Here is a tiny trained network, its code and every weight. The questions are about switching its units off for an input and a target symbol, where a switched-off unit gives its printed mean instead of its output.

import numpy as np


def w(rows, s, z=0):
    codes = np.array(rows[::2]) - 128.0
    scale = np.full(codes.shape[1], s)
    scale[-1] = z or s
    return codes * scale


def f(y):
    return y / 2 * (1 + np.tanh(0.7978845608 * (y + 0.044715 * y**3)))


def softmax(a):
    e = np.exp(a - a.max(-1, keepdims=True))
    return e / e.sum(-1, keepdims=True)


def log_softmax(a):
    a = a - a.max(-1, keepdims=True)
    return a - np.log(np.exp(a).sum(-1, keepdims=True))


def net(x, mask):
    ids = ['ΔΨαζξτω'.index(c) for c in x.split()]
    T = len(ids)
    res = E[ids] + P[:T]
    q, k, v = (res @ M[0].T for M in (Q, K, V))
    z = softmax(np.where(np.tri(T) > 0, q @ k.T / 3**0.5, -1e9)) @ v
    res = res + np.where(mask[0], z, O[0][:, -1]) @ O[0][:, :-1]
    y = f(res @ A[0][:, :-1].T + A[0][:, -1])
    res = res + np.where(mask[1:9], y, B[0][:, -1]) @ B[0][:, :-1]
    return log_softmax(res[-1] @ U[:, :-1].T + U[:, -1])


Q, K, V, O, A, B = {}, {}, {}, {}, {}, {}
E = w([
[209,75,90,207,65,194,74],'Δ',
[114,65,136,157,27,83,26],'Ψ',
[196,5,152,188,212,239,95],'α',
[203,51,61,87,46,184,127],'ζ',
[161,86,189,186,150,201,13],'ξ',
[172,194,195,100,117,116,140],'τ',
[94,185,81,141,87,153,107],'ω',
],0.014)
P = w([
[170,153,141,122,247,72,124],'0',
[199,136,121,150,189,122,118],'1',
[167,131,108,105,182,141,111],'2',
[154,120,111,87,163,152,118],'3',
[191,118,122,141,103,161,136],'4',
[143,120,127,80,119,166,123],'5',
[120,125,131,73,107,162,133],'6',
[163,116,137,119,53,182,141],'7',
[138,118,146,93,57,183,143],'8',
[126,137,158,90,39,177,150],'9',
[126,124,163,100,46,196,148],'10',
[108,114,171,85,55,193,144],'11',
],0.011)
Q[0] = w([
[138,125,130,53,151,127,63],'H0',
[49,160,55,118,223,9,194],'H0',
[158,91,95,114,110,162,135],'H0',
],0.011)
K[0] = w([
[132,199,119,225,93,136,200],'H0',
[215,99,52,174,235,2,79],'H0',
[93,160,233,140,142,205,109],'H0',
],0.0075)
V[0] = w([
[21,83,211,185,136,148,1],'H0',
[29,3,101,194,88,138,150],'H0',
[80,193,44,185,121,177,147],'H0',
],0.0067)
O[0] = w([
[59,165,173,69,86,171,51,171],'H0',
[82,58,99,100,204,119,151,2],'H0',
[129,171,8,207,70,170,165,110],'H0',
],0.014,0.0028)
A[0] = w([
[164,101,195,100,130,93,121,2],'N0',
[148,113,138,39,83,150,91,58],'N1',
[103,107,82,97,156,160,76,237],'N2',
[128,124,101,199,126,3,93,112],'N3',
[105,242,128,159,128,168,109,201],'N4',
[203,142,127,140,193,193,153,68],'N5',
[157,120,107,158,87,171,114,146],'N6',
[110,85,156,156,68,61,115,131],'N7',
],0.011,0.00076)
B[0] = w([
[106,99,115,137,158,231,148,196],'N0',
[156,134,76,164,165,156,136,254],'N1',
[109,145,121,160,64,92,152,175],'N2',
[143,159,10,115,140,116,65,137],'N3',
[145,72,167,129,149,87,137,215],'N4',
[124,153,138,110,101,114,174,209],'N5',
[113,165,181,116,146,87,142,253],'N6',
[149,137,129,146,178,163,164,166],'N7',
],0.013,0.009)
U = w([
[205,237,118,60,209,145,93,217],'Δ',
[185,95,76,120,75,129,120,144],'Ψ',
[51,127,117,213,173,137,204,57],'α',
[79,53,158,176,109,137,96,38],'ζ',
[99,255,110,120,77,73,88,253],'ξ',
[118,162,57,140,114,184,41,3],'τ',
[149,4,72,174,173,10,147,177],'ω',
],0.0059,0.004)

Each question gives the input, a string of symbols that net reads in full, and the target symbol t.
The units are the heads (3 rows each of Q, K, V and O) and the neurons (one row each of A and B). Each row of codes is followed by its name. A weight is (code - 128) times the scale printed after its matrix; where a second scale follows, it is the last column's (O, A, B and U).
mask holds one flag per unit, heads first, then neurons. A switched-off unit (its flag False) gives its mean, the last column of its rows in O or B, instead of its output. The means were averaged over made-up inputs and are rounded, as every weight is.
A unit's drop is (log p(t) with every unit on - log p(t) with that unit switched off) / (log p(t) with every unit on - log p(t) with every unit switched off).
The circuit of an input: a set's keep is (log p(t) with only the set's units on - log p(t) with every unit switched off) / (log p(t) with every unit on - log p(t) with every unit switched off). Starting from all 9 units, units are removed one at a time, each time the one whose removal leaves the highest keep (on an exact tie, the one counted first), for as long as the keep stays at least 0.8.
circuit, biggest first: the units of the circuit, biggest drop first
k most important neurons: the k neurons with the biggest drops, biggest first
drop when u is switched off: that unit's drop, to one decimal
input ξ ω ω ω Δ ξ, target ξ: circuit, biggest first	(H0, N0, N2)
input Δ α ω Δ Δ α ξ α α ω α ξ, target ξ: circuit, biggest first	(H0, N0, N6)
input Ψ ξ Ψ Ψ α ξ, target τ: 2 most important neurons	(N1, N6)
input ω ω Ψ Δ ω τ ξ α Δ ζ Ψ Ψ, target α: most important neuron	(N7)
input τ τ ω Ψ α ξ ω α Δ, target ξ: 2 most important neurons	(N6, N0)
input Ψ ω ξ ξ τ Ψ ω Δ α ξ ξ α, target τ: 2 most important neurons	(N1, N4)
input Ψ ζ Ψ α ζ τ Δ Δ, target Δ: circuit, biggest first	(N6, H0, N2)
input ζ ξ ξ ξ ζ, target τ: 3 most important neurons	(N1, N4, N5)
input α τ Ψ, target Δ: 3 most important neurons	(N7, N2, N3)
input Ψ Ψ α Ψ Ψ Ψ, target τ: 3 most important neurons	(N1, N4, N6)
input ω Ψ ζ τ ξ ω τ ω Δ τ Ψ Ψ, target Δ: 4 most important neurons	(N7, N2, N4, N1)
input τ ξ ξ Δ ξ Ψ ω ω α ω ω α, target ξ: drop when N3 is switched off	0.0
input α Δ τ ξ Ψ ζ Δ ζ, target ω: drop when H0 is switched off	1.4
input Ψ ω τ τ Ψ τ α Ψ τ ζ, target Δ: drop when N4 is switched off	0.2
